Below are the code and all the weights of a small trained network. Each question names an input and a target symbol and asks about switching units off, where a switched-off unit gives its printed mean instead of its output.

import numpy as np


def w(rows, s, z=0):
    codes = np.array(rows[::2]) - 128.0
    scale = np.full(codes.shape[1], s)
    scale[-1] = z or s
    return codes * scale


def f(y):
    return np.maximum(y, 0)


def softmax(a):
    e = np.exp(a - a.max(-1, keepdims=True))
    return e / e.sum(-1, keepdims=True)


def log_softmax(a):
    a = a - a.max(-1, keepdims=True)
    return a - np.log(np.exp(a).sum(-1, keepdims=True))


def net(x, mask):
    ids = ['ΘΛΠΣΦΩαγδεμξτ'.index(c) for c in x.split()]
    T = len(ids)
    res = E[ids] + P[:T]
    q, k, v = (res @ M[0].T for M in (Q, K, V))
    z = softmax(np.where(np.tri(T) > 0, q @ k.T / 2**0.5, -1e9)) @ v
    res = res + np.where(mask[0], z, O[0][:, -1]) @ O[0][:, :-1]
    y = f(res @ A[0][:, :-1].T + A[0][:, -1])
    res = res + np.where(mask[1:13], y, B[0][:, -1]) @ B[0][:, :-1]
    return log_softmax(res[-1] @ U[:, :-1].T + U[:, -1])


Q, K, V, O, A, B = {}, {}, {}, {}, {}, {}
E = w([
[145,97,185,123,109],'Θ',
[165,75,173,122,105],'Λ',
[4,189,167,97,102],'Π',
[14,205,199,105,130],'Σ',
[17,135,128,58,189],'Φ',
[180,87,202,142,96],'Ω',
[143,55,143,88,166],'α',
[161,124,230,154,87],'γ',
[145,141,227,162,46],'δ',
[222,30,177,124,137],'ε',
[69,183,219,137,83],'μ',
[253,248,12,2,139],'ξ',
[30,151,150,81,141],'τ',
],0.013)
P = w([
[133,126,85,76,124],'0',
[118,142,155,15,120],'1',
[172,138,71,46,127],'2',
[117,182,47,145,186],'3',
[156,94,13,152,113],'4',
[120,87,32,120,100],'5',
[111,125,187,7,104],'6',
[121,119,80,166,152],'7',
[140,176,106,170,192],'8',
[114,123,117,132,161],'9',
[100,103,67,161,131],'10',
[104,112,81,183,155],'11',
[116,116,85,168,161],'12',
[119,129,120,110,141],'13',
],0.012)
Q[0] = w([
[123,106,254,72,176],'h1',
[96,74,151,72,64],'h1',
],0.033)
K[0] = w([
[24,15,150,242,126],'h1',
[134,158,76,253,192],'h1',
],0.025)
V[0] = w([
[148,207,157,180,8],'h1',
[10,132,28,91,65],'h1',
],0.019)
O[0] = w([
[125,111,16,122,23,66],'h1',
[172,195,73,245,175,254],'h1',
],0.013,0.0056)
A[0] = w([
[196,241,98,2,101,68],'n1',
[163,63,205,202,18,117],'n2',
[56,238,163,132,65,108],'n3',
[104,191,242,203,27,97],'n4',
[177,83,148,159,95,223],'n5',
[199,172,116,204,145,118],'n6',
[189,142,165,57,209,39],'n7',
[80,54,145,204,106,3],'n8',
[193,213,145,26,154,240],'n9',
[62,156,150,174,9,107],'n10',
[92,62,59,57,126,43],'n11',
[197,119,47,95,121,82],'n12',
],0.0077,0.0072)
B[0] = w([
[63,87,137,212,160,155],'n1',
[75,126,156,203,154,155],'n2',
[117,164,90,36,111,167],'n3',
[140,50,53,148,156,170],'n4',
[163,136,109,38,77,175],'n5',
[70,141,163,102,100,251],'n6',
[41,83,94,88,178,198],'n7',
[177,199,107,176,96,128],'n8',
[252,161,108,183,39,211],'n9',
[182,91,135,169,147,174],'n10',
[124,147,197,210,149,162],'n11',
[107,104,94,81,185,168],'n12',
],0.017,0.013)
U = w([
[228,200,167,121,106,158],'Θ',
[218,196,163,106,114,144],'Λ',
[25,192,122,109,88,56],'Π',
[121,223,119,102,112,98],'Σ',
[95,168,159,181,206,91],'Φ',
[162,157,200,160,74,92],'Ω',
[201,144,137,124,255,194],'α',
[99,111,185,204,84,114],'γ',
[61,62,110,212,145,1],'δ',
[88,112,182,55,109,142],'ε',
[90,108,36,131,140,188],'μ',
[224,198,107,231,174,36],'ξ',
[147,234,188,165,135,111],'τ',
],0.0058,0.0074)

Each question gives the input, a string of symbols that net reads in full, and the target symbol t.
The units are the heads (2 rows each of Q, K, V and O) and the neurons (one row each of A and B). Each row of codes is followed by its name. A weight is (code - 128) times the scale printed after its matrix; where a second scale follows, it is the last column's (O, A, B and U).
mask holds one flag per unit, heads first, then neurons. A switched-off unit (its flag False) gives its mean, the last column of its rows in O or B, instead of its output. The means were averaged over made-up inputs and are rounded, as every weight is.
A unit's drop is (log p(t) with every unit on - log p(t) with that unit switched off) / (log p(t) with every unit on - log p(t) with every unit switched off).
The circuit of an input: a set's keep is (log p(t) with only the set's units on - log p(t) with every unit switched off) / (log p(t) with every unit on - log p(t) with every unit switched off). Starting from the 12 units with the biggest drops (on a tie, the unit counted first), units are removed one at a time, each time the one whose removal leaves the highest keep (on an exact tie, the one counted first), for as long as the keep stays at least 0.8.
circuit, biggest first: the units of the circuit, biggest drop first
k most important neurons: the k neurons with the biggest drops, biggest first
input μ ξ α μ δ ξ ε ε Φ Λ, target ε: circuit, biggest first	[h1]
input γ α μ Λ ε Φ Σ, target ε: 2 most important neurons	[n7; n3]
input γ Θ μ α Π α δ ε μ Ω μ α Ω Θ, target α: circuit, biggest first	[h1; n6]
input Π μ Φ, target Π: circuit, biggest first	[n6; h1]
input ε μ γ γ γ, target γ: 3 most important neurons	[n11; n2; n7]
input Λ δ ε Θ Θ μ α, target Θ: 2 most important neurons	[n9; n6]
input δ α μ Ω Π Λ Φ ε δ, target Φ: circuit, biggest first	[h1; n7]
input ε α α μ γ α α, target γ: circuit, biggest first	[h1; n11; n1]
input μ ε μ Θ Θ ε δ Π Φ, target δ: 2 most important neurons	[n11; n1]
input Φ τ Ω, target Φ: circuit, biggest first	[h1; n6]
input Λ Λ γ μ μ, target γ: circuit, biggest first	[h1; n11; n2]
input Ω α α ε Θ Π μ μ ε ξ ε Σ γ μ, target μ: 2 most important neurons	[n4; n9]
input τ Σ ε τ Θ μ γ μ μ, target γ: circuit, biggest first	[h1; n11; n10]
input Φ α μ Λ γ ξ μ Ω τ μ Π Π ε Π, target Π: circuit, biggest first	[h1; n6; n9]
input α Σ μ, target α: most important neuron	[n7]
input μ μ γ μ α Φ γ, target α: 2 most important neurons	[n7; n4]
input α Φ ε Θ τ Φ μ δ Φ, target μ: 2 most important neurons	[n9; n12]
input μ μ μ μ ε μ ε, target ε: 2 most important neurons	[n7; n10]
input Π Π δ, target Π: 3 most important neurons	[n6; n9; n10]
input ε γ γ ε Π α, target ε: circuit, biggest first	[h1]
input μ γ μ μ α Σ Φ α ε μ μ Φ ε γ, target Φ: circuit, biggest first	[h1; n6]
